Here is a tiny trained network, its code and every weight. The questions are about switching its units off for an input and a class, where a switched-off unit gives its printed mean instead of its output.

import numpy as np


def w(rows, s, z=0):
    codes = np.array(rows[::2]) - 128.0
    scale = np.full(codes.shape[1], s)
    scale[-1] = z or s
    return codes * scale


def norm(h):
    return h / np.sqrt((h * h).mean(-1, keepdims=True) + 1e-5)


def f(y):
    return np.maximum(y, 0)


def log_softmax(a):
    a = a - a.max(-1, keepdims=True)
    return a - np.log(np.exp(a).sum(-1, keepdims=True))


def net(x, mask):
    res = np.array(x, float).reshape(1, 3) / 4 @ E
    u = 0
    for l in range(4):
        y = f(norm(res) @ A[l][:, :-1].T + A[l][:, -1])
        res = res + np.where(mask[u : u + 5], y, B[l][:, -1]) @ B[l][:, :-1]
        u += 5
    return log_softmax(norm(res)[-1] @ U[:, :-1].T + U[:, -1])


A, B = {}, {}
E = w([
[168,253,44],'x0',
[120,150,226],'x1',
[28,138,73],'x2',
],0.0058)
A[0] = w([
[230,131,60,123],'L0N1',
[85,171,12,58],'L0N2',
[237,232,102,92],'L0N3',
[255,197,192,67],'L0N4',
[129,100,220,3],'L0N5',
],0.0075,0.0046)
B[0] = w([
[201,139,66,222],'L0N1',
[159,165,199,213],'L0N2',
[211,73,254,253],'L0N3',
[33,183,194,231],'L0N4',
[139,50,115,161],'L0N5',
],0.0093,0.0039)
A[1] = w([
[79,211,38,57],'L1N1',
[185,100,42,40],'L1N2',
[93,59,133,5],'L1N3',
[254,46,166,138],'L1N4',
[139,83,73,148],'L1N5',
],0.008,0.0032)
B[1] = w([
[2,206,148,153],'L1N1',
[199,206,85,150],'L1N2',
[160,13,166,153],'L1N3',
[97,221,10,253],'L1N4',
[14,77,54,153],'L1N5',
],0.0049,0.0056)
A[2] = w([
[100,20,145,135],'L2N1',
[92,157,169,226],'L2N2',
[86,5,186,251],'L2N3',
[203,134,92,217],'L2N4',
[120,59,113,97],'L2N5',
],0.017,0.0031)
B[2] = w([
[193,228,176,210],'L2N1',
[16,114,56,199],'L2N2',
[215,254,133,255],'L2N3',
[122,33,79,185],'L2N4',
[74,196,202,168],'L2N5',
],0.0096,0.011)
A[3] = w([
[65,88,122,84],'L3N1',
[137,245,60,98],'L3N2',
[115,160,200,121],'L3N3',
[132,114,125,2],'L3N4',
[162,202,162,214],'L3N5',
],0.011,0.0066)
B[3] = w([
[148,255,80,137],'L3N1',
[223,96,122,216],'L3N2',
[28,76,202,182],'L3N3',
[98,126,41,128],'L3N4',
[100,45,130,254],'L3N5',
],0.0085,0.0098)
U = w([
[3,196,53,119],'0',
[228,101,72,177],'1',
[39,156,191,172],'2',
[201,224,192,214],'3',
[101,102,121,2],'4',
[159,87,36,86],'5',
],0.015,0.0079)

Each question gives the input, the list of numbers given to net, and the class t.
The units are the neurons (one row each of A and B). Each row of codes is followed by its name. A weight is (code - 128) times the scale printed after its matrix; where a second scale follows, it is the last column's (A, B and U).
mask holds one flag per neuron, layer by layer. A switched-off neuron (its flag False) gives its mean, the last column of its row in B, instead of its output. The means were averaged over made-up inputs and are rounded, as every weight is.
A unit's drop is (log p(t) with every unit on - log p(t) with that unit switched off) / (log p(t) with every unit on - log p(t) with every unit switched off).
The circuit of an input: a set's keep is (log p(t) with only the set's units on - log p(t) with every unit switched off) / (log p(t) with every unit on - log p(t) with every unit switched off). Starting from the 12 units with the biggest drops (on a tie, the unit counted first), units are removed one at a time, each time the one whose removal leaves the highest keep (on an exact tie, the one counted first), for as long as the keep stays at least 0.8.
units of the circuit, in order: the units of the circuit, biggest drop first
most important unit: the unit with the biggest drop
top k neurons: the k neurons with the biggest drops, biggest first
top k neurons in layer l: the k neurons of layer l with the biggest drops, biggest first
drop of u: that unit's drop, to one decimal
input [3,1,-5], class 2: most important unit : L0N4
input [8,8,-7], class 2: units of the circuit, in order : L0N4, L2N3, L2N1
input [0,0,-6], class 2: units of the circuit, in order : L0N4, L2N3
input [-6,-5,-7], class 5: units of the circuit, in order : L1N4, L0N3, L2N3
input [0,-6,-7], class 5: units of the circuit, in order : L2N3, L2N1
input [-2,3,-8], class 2: top 2 neurons in layer 2 : L2N1, L2N2
input [0,5,-2], class 2: top 3 neurons : L0N4, L1N4, L2N2
input [7,3,7], class 0: top 3 neurons : L2N3, L2N2, L2N1
input [1,-2,-4], class 1: top 2 neurons in layer 0 : L0N1, L0N3
input [2,2,0], class 2: top 2 neurons : L0N4, L0N3
input [2,7,1], class 0: top 2 neurons : L2N2, L2N1
input [-1,3,8], class 0: top 2 neurons : L0N3, L2N2
input [4,7,3], class 0: top 2 neurons : L2N2, L2N3
input [0,8,4], class 0: units of the circuit, in order : L2N2
input [6,8,-6], class 2: top 2 neurons : L2N3, L0N4
input [4,0,-7], class 2: top 4 neurons : L0N3, L0N4, L2N3, L3N2
input [-2,-7,2], class 5: top 2 neurons in layer 0 : L0N4, L0N2
input [2,-1,2], class 1: top 3 neurons : L0N4, L3N3, L2N2
input [1,-8,2], class 5: top 3 neurons : L2N3, L2N1, L2N4
input [1,-4,-1], class 5: units of the circuit, in order : L2N3
input [-4,4,8], class 3: top 2 neurons : L2N3, L0N4
input [-3,-8,0], class 5: drop of L0N4 : 0.2
